Below is a small trained network, with its code and all its weights. Each question gives an input and a class and asks what happens when units are switched off, that is, made to give their printed mean instead of their output.

import numpy as np


def w(rows, s, z=0):
    codes = np.array(rows[::2]) - 128.0
    scale = np.full(codes.shape[1], s)
    scale[-1] = z or s
    return codes * scale


def f(y):
    return np.maximum(y, 0)


def log_softmax(a):
    a = a - a.max(-1, keepdims=True)
    return a - np.log(np.exp(a).sum(-1, keepdims=True))


def net(x, mask):
    res = np.array(x, float).reshape(1, 7) / 4 @ E
    y = f(res @ A[0][:, :-1].T + A[0][:, -1])
    res = res + np.where(mask, y, B[0][:, -1]) @ B[0][:, :-1]
    return log_softmax(res[-1] @ U[:, :-1].T + U[:, -1])


A, B = {}, {}
E = w([
[83,135,40,123,174,111,205,141,17,94,138],'x0',
[137,129,118,131,131,116,129,121,138,135,138],'x1',
[124,114,128,127,119,138,124,131,116,130,120],'x2',
[139,137,126,125,133,124,133,123,135,127,140],'x3',
[127,127,122,132,127,127,125,126,129,133,129],'x4',
[84,104,142,121,166,171,206,1,168,156,45],'x5',
[64,199,186,126,115,130,130,103,57,240,194],'x6',
],0.016)
A[0] = w([
[91,177,179,114,118,127,150,145,82,246,162,127],'n0',
[76,117,64,135,208,137,246,50,80,120,95,1],'n1',
[138,92,82,133,127,96,98,153,143,50,140,175],'n2',
[164,125,187,153,92,102,29,193,165,135,164,206],'n3',
[132,116,93,139,151,136,133,120,198,53,62,144],'n4',
[108,166,92,132,129,128,126,137,56,179,177,79],'n5',
[116,125,63,112,152,159,143,160,139,79,115,157],'n6',
[146,83,147,122,134,222,124,65,222,124,86,151],'n7',
[73,156,137,147,124,132,116,149,101,155,190,87],'n8',
[96,143,187,139,119,171,155,67,157,216,133,63],'n9',
[121,149,41,119,150,113,139,193,23,76,180,113],'n10',
[123,155,126,127,133,119,106,140,80,134,146,68],'n11',
],0.012,0.0097)
B[0] = w([
[146,132,196,117,138,133,45,69,124,238,173,229],'n0',
[193,127,96,49,88,236,38,160,152,113,165,251],'n1',
[93,109,75,138,154,145,218,167,123,84,100,223],'n2',
[171,173,85,54,101,236,87,161,146,130,110,248],'n3',
[200,77,144,131,105,101,168,189,168,188,161,236],'n4',
[144,86,146,96,88,106,151,120,126,196,212,185],'n5',
[131,172,87,147,102,130,188,180,125,97,96,204],'n6',
[141,12,216,139,133,43,124,163,165,107,139,247],'n7',
[134,113,146,125,131,107,113,86,147,168,194,176],'n8',
[54,192,140,157,200,96,123,24,84,95,67,216],'n9',
[117,113,181,215,92,69,189,148,93,131,166,249],'n10',
[132,124,171,134,77,136,154,112,136,130,189,153],'n11',
],0.011,0.024)
U = w([
[158,128,50,77,103,206,135,208,169,42,77,252],'0',
[132,90,199,150,105,1,153,147,142,136,149,152],'1',
[112,190,104,72,114,245,69,97,118,150,143,134],'2',
[36,165,172,140,201,73,111,34,133,121,18,15],'3',
[73,169,39,216,97,60,218,185,65,51,103,53],'4',
],0.0097,0.0044)

Each question gives the input, the list of numbers given to net, and the class t.
The units are the neurons (one row each of A and B). Each row of codes is followed by its name. A weight is (code - 128) times the scale printed after its matrix; where a second scale follows, it is the last column's (A, B and U).
mask holds one flag per neuron, in row order. A switched-off neuron (its flag False) gives its mean, the last column of its row in B, instead of its output. The means were averaged over made-up inputs and are rounded, as every weight is.
A unit's drop is (log p(t) with every unit on - log p(t) with that unit switched off) / (log p(t) with every unit on - log p(t) with every unit switched off).
The circuit of an input: a set's keep is (log p(t) with only the set's units on - log p(t) with every unit switched off) / (log p(t) with every unit on - log p(t) with every unit switched off). Starting from all 12 units, units are removed one at a time, each time the one whose removal leaves the highest keep (on an exact tie, the one counted first), for as long as the keep stays at least 0.8.
circuit, biggest first: the units of the circuit, biggest drop first
most important unit: the unit with the biggest drop
k most important neurons: the k neurons with the biggest drops, biggest first
drop of u: that unit's drop, to one decimal
input [-7,-7,5,4,8,8,4], class 3: most important neuron -> [n9]
input [-6,-8,6,7,3,1,-7], class 1: 2 most important neurons -> [n7, n1]
input [1,0,-8,1,-4,-8,-8], class 4: circuit, biggest first -> [n10, n2]
input [1,8,-3,-6,-1,8,-2], class 0: 3 most important neurons -> [n1, n10, n0]
input [0,5,2,-1,5,4,8], class 3: 2 most important neurons -> [n9, n3]
input [6,-1,7,-8,8,0,-3], class 4: 2 most important neurons -> [n10, n3]
input [-7,4,0,-2,-3,0,-3], class 0: 3 most important neurons -> [n3, n10, n0]
input [7,4,-5,-4,-7,7,1], class 2: 2 most important neurons -> [n1, n2]
input [3,-8,5,-6,-3,1,6], class 2: 2 most important neurons -> [n7, n4]
input [3,-3,-8,-8,-6,1,5], class 2: 2 most important neurons -> [n7, n4]
input [6,-5,-2,3,8,5,0], class 0: 2 most important neurons -> [n0, n1]
input [-1,-5,8,1,-8,-7,8], class 2: 2 most important neurons -> [n3, n7]
input [2,4,6,-3,4,-8,-8], class 4: 2 most important neurons -> [n10, n1]
input [1,-1,-6,-2,-8,6,6], class 2: most important unit -> n1
input [1,-7,-1,-5,-6,-5,-2], class 4: 2 most important neurons -> [n1, n10]
input [7,-3,-5,4,-4,-2,-2], class 4: drop of n10 -> 0.2
input [4,-5,-6,1,2,7,-2], class 0: drop of n1 -> 2.0
input [-1,7,3,3,-3,8,2], class 3: drop of n9 -> 1.1
